Below are the code and all the weights of a small trained network. Each question names an input and a target symbol and asks about switching units off, where a switched-off unit gives its printed mean instead of its output.

import numpy as np


def w(rows, s, z=0):
    codes = np.array(rows[::2]) - 128.0
    scale = np.full(codes.shape[1], s)
    scale[-1] = z or s
    return codes * scale


def norm(h):
    return h / np.sqrt((h * h).mean(-1, keepdims=True) + 1e-5)


def f(y):
    return y / 2 * (1 + np.tanh(0.7978845608 * (y + 0.044715 * y**3)))


def softmax(a):
    e = np.exp(a - a.max(-1, keepdims=True))
    return e / e.sum(-1, keepdims=True)


def log_softmax(a):
    a = a - a.max(-1, keepdims=True)
    return a - np.log(np.exp(a).sum(-1, keepdims=True))


def net(x, mask):
    ids = ['ΛΠΣΨΩαβγεζθμφ'.index(c) for c in x.split()]
    T = len(ids)
    res = E[ids] + P[:T]
    r = norm(res)
    for j in range(3):
        rows = slice(3 * j, 3 * j + 3)
        q, k, v = (r @ M[0][rows].T for M in (Q, K, V))
        z = softmax(np.where(np.tri(T) > 0, q @ k.T / 3**0.5, -1e9)) @ v
        o = O[0][rows]
        res = res + np.where(mask[j], z, o[:, -1]) @ o[:, :-1]
    y = f(norm(res) @ A[0][:, :-1].T + A[0][:, -1])
    res = res + np.where(mask[3:7], y, B[0][:, -1]) @ B[0][:, :-1]
    return log_softmax(norm(res)[-1] @ U[:, :-1].T + U[:, -1])


Q, K, V, O, A, B = {}, {}, {}, {}, {}, {}
E = w([
[163,106,116,43,204],'Λ',
[120,253,132,202,91],'Π',
[165,86,53,52,139],'Σ',
[99,38,42,34,114],'Ψ',
[168,74,22,73,111],'Ω',
[159,182,180,107,175],'α',
[96,176,208,93,140],'β',
[158,114,129,77,60],'γ',
[185,96,201,115,73],'ε',
[229,110,123,138,94],'ζ',
[36,83,196,124,77],'θ',
[175,43,96,196,122],'μ',
[116,137,198,178,166],'φ',
],0.018)
P = w([
[180,106,159,73,144],'0',
[175,116,166,93,115],'1',
[179,121,190,114,89],'2',
[183,146,176,136,58],'3',
[192,166,190,148,23],'4',
[181,195,184,164,2],'5',
],0.0089)
Q[0] = w([
[17,185,70,149,237],'H1',
[141,128,208,84,68],'H1',
[151,44,174,183,132],'H1',
[203,127,202,95,67],'H2',
[172,68,189,164,128],'H2',
[182,168,182,1,88],'H2',
[208,44,180,139,82],'H3',
[93,52,169,215,161],'H3',
[87,187,43,187,215],'H3',
],0.02)
K[0] = w([
[136,36,137,6,184],'H1',
[138,123,148,210,60],'H1',
[118,130,118,186,194],'H1',
[189,106,150,184,76],'H2',
[117,155,68,163,141],'H2',
[219,145,171,152,47],'H2',
[92,148,135,218,112],'H3',
[94,146,66,155,220],'H3',
[142,108,114,9,201],'H3',
],0.023)
V[0] = w([
[82,52,96,95,44],'H1',
[119,239,169,29,89],'H1',
[112,133,216,197,135],'H1',
[134,87,186,162,227],'H2',
[126,90,168,157,54],'H2',
[56,122,164,63,152],'H2',
[66,169,77,75,64],'H3',
[2,88,157,155,135],'H3',
[107,130,85,183,168],'H3',
],0.031)
O[0] = w([
[162,69,103,5,88,47],'H1',
[200,219,136,119,229,253],'H1',
[31,167,189,121,110,247],'H1',
[54,102,184,110,146,105],'H2',
[109,203,143,119,62,233],'H2',
[155,122,91,43,201,54],'H2',
[167,170,15,126,118,46],'H3',
[35,183,78,61,120,35],'H3',
[68,111,102,187,114,9],'H3',
],0.022,0.018)
A[0] = w([
[154,70,3,111,123,114],'N1',
[190,88,126,190,141,198],'N2',
[91,45,97,119,19,77],'N3',
[50,112,108,109,165,4],'N4',
],0.041,0.0016)
B[0] = w([
[2,181,150,163,175,169],'N1',
[95,151,78,162,47,254],'N2',
[144,35,97,10,195,190],'N3',
[134,176,163,173,57,162],'N4',
],0.033,0.014)
U = w([
[88,118,66,145,102,191],'Λ',
[133,162,164,90,234,119],'Π',
[204,139,240,70,102,47],'Σ',
[183,80,162,173,9,52],'Ψ',
[105,142,78,196,148,135],'Ω',
[138,53,150,94,95,254],'α',
[89,201,112,35,83,105],'β',
[4,133,191,142,83,100],'γ',
[217,162,90,86,115,157],'ε',
[125,122,143,133,116,64],'ζ',
[178,61,137,186,188,165],'θ',
[151,90,205,176,222,88],'μ',
[79,123,93,113,200,201],'φ',
],0.013,0.006)

Each question gives the input, a string of symbols that net reads in full, and the target symbol t.
The units are the heads (3 rows each of Q, K, V and O) and the neurons (one row each of A and B). Each row of codes is followed by its name. A weight is (code - 128) times the scale printed after its matrix; where a second scale follows, it is the last column's (O, A, B and U).
mask holds one flag per unit, heads first, then neurons. A switched-off unit (its flag False) gives its mean, the last column of its rows in O or B, instead of its output. The means were averaged over made-up inputs and are rounded, as every weight is.
A unit's drop is (log p(t) with every unit on - log p(t) with that unit switched off) / (log p(t) with every unit on - log p(t) with every unit switched off).
The circuit of an input: a set's keep is (log p(t) with only the set's units on - log p(t) with every unit switched off) / (log p(t) with every unit on - log p(t) with every unit switched off). Starting from all 7 units, units are removed one at a time, each time the one whose removal leaves the highest keep (on an exact tie, the one counted first), for as long as the keep stays at least 0.8.
circuit, biggest first: the units of the circuit, biggest drop first
most important unit: the unit with the biggest drop
k most important neurons: the k neurons with the biggest drops, biggest first
heads that matter: for each layer, one digit per head in row order, 1 if its drop is at least 0.15 and else 0, layers parted by /
drop of u: that unit's drop, to one decimal
input φ Σ α, target γ: most important unit	H1
input Λ Λ α ε, target Σ: circuit, biggest first	[H1; H3]
input α α Ω Λ Ψ Ω, target Λ: heads that matter	100
input μ α ε α, target Σ: circuit, biggest first	[H3; H1]
input ζ Ψ β, target Ψ: circuit, biggest first	[H1; N2]
input ζ Λ α γ ζ ε, target Ψ: circuit, biggest first	[H1; H2]
input Ψ γ γ α, target ε: circuit, biggest first	[H3; H2]
input Λ Ψ θ Λ, target β: heads that matter	001
input Λ Ω α β Λ Λ, target Π: circuit, biggest first	[H2; H3]
input Ω ζ μ Ω, target α: circuit, biggest first	[H1; N3]
input Ω Ψ α, target μ: circuit, biggest first	[H2; H3]
input Λ β Ψ Λ ζ Ω, target Ψ: heads that matter	000
input ζ β Λ μ, target α: heads that matter	100
input β α Ω, target Π: most important unit	H3
input Ω Σ Λ, target Λ: circuit, biggest first	[N2; N1; H1]
input Λ α β φ ζ, target γ: heads that matter	101
input γ Σ θ Λ Ω, target β: heads that matter	001
input Σ Λ Ω, target Λ: 2 most important neurons	[N1; N2]
input Ω Ψ φ Λ β μ, target α: drop of H1	0.9
input Ω Σ Ω γ Λ Ω, target ε: circuit, biggest first	[H1]
input μ μ ζ θ μ α, target α: drop of H1	1.1
input β Λ φ Λ, target γ: drop of H1	0.2
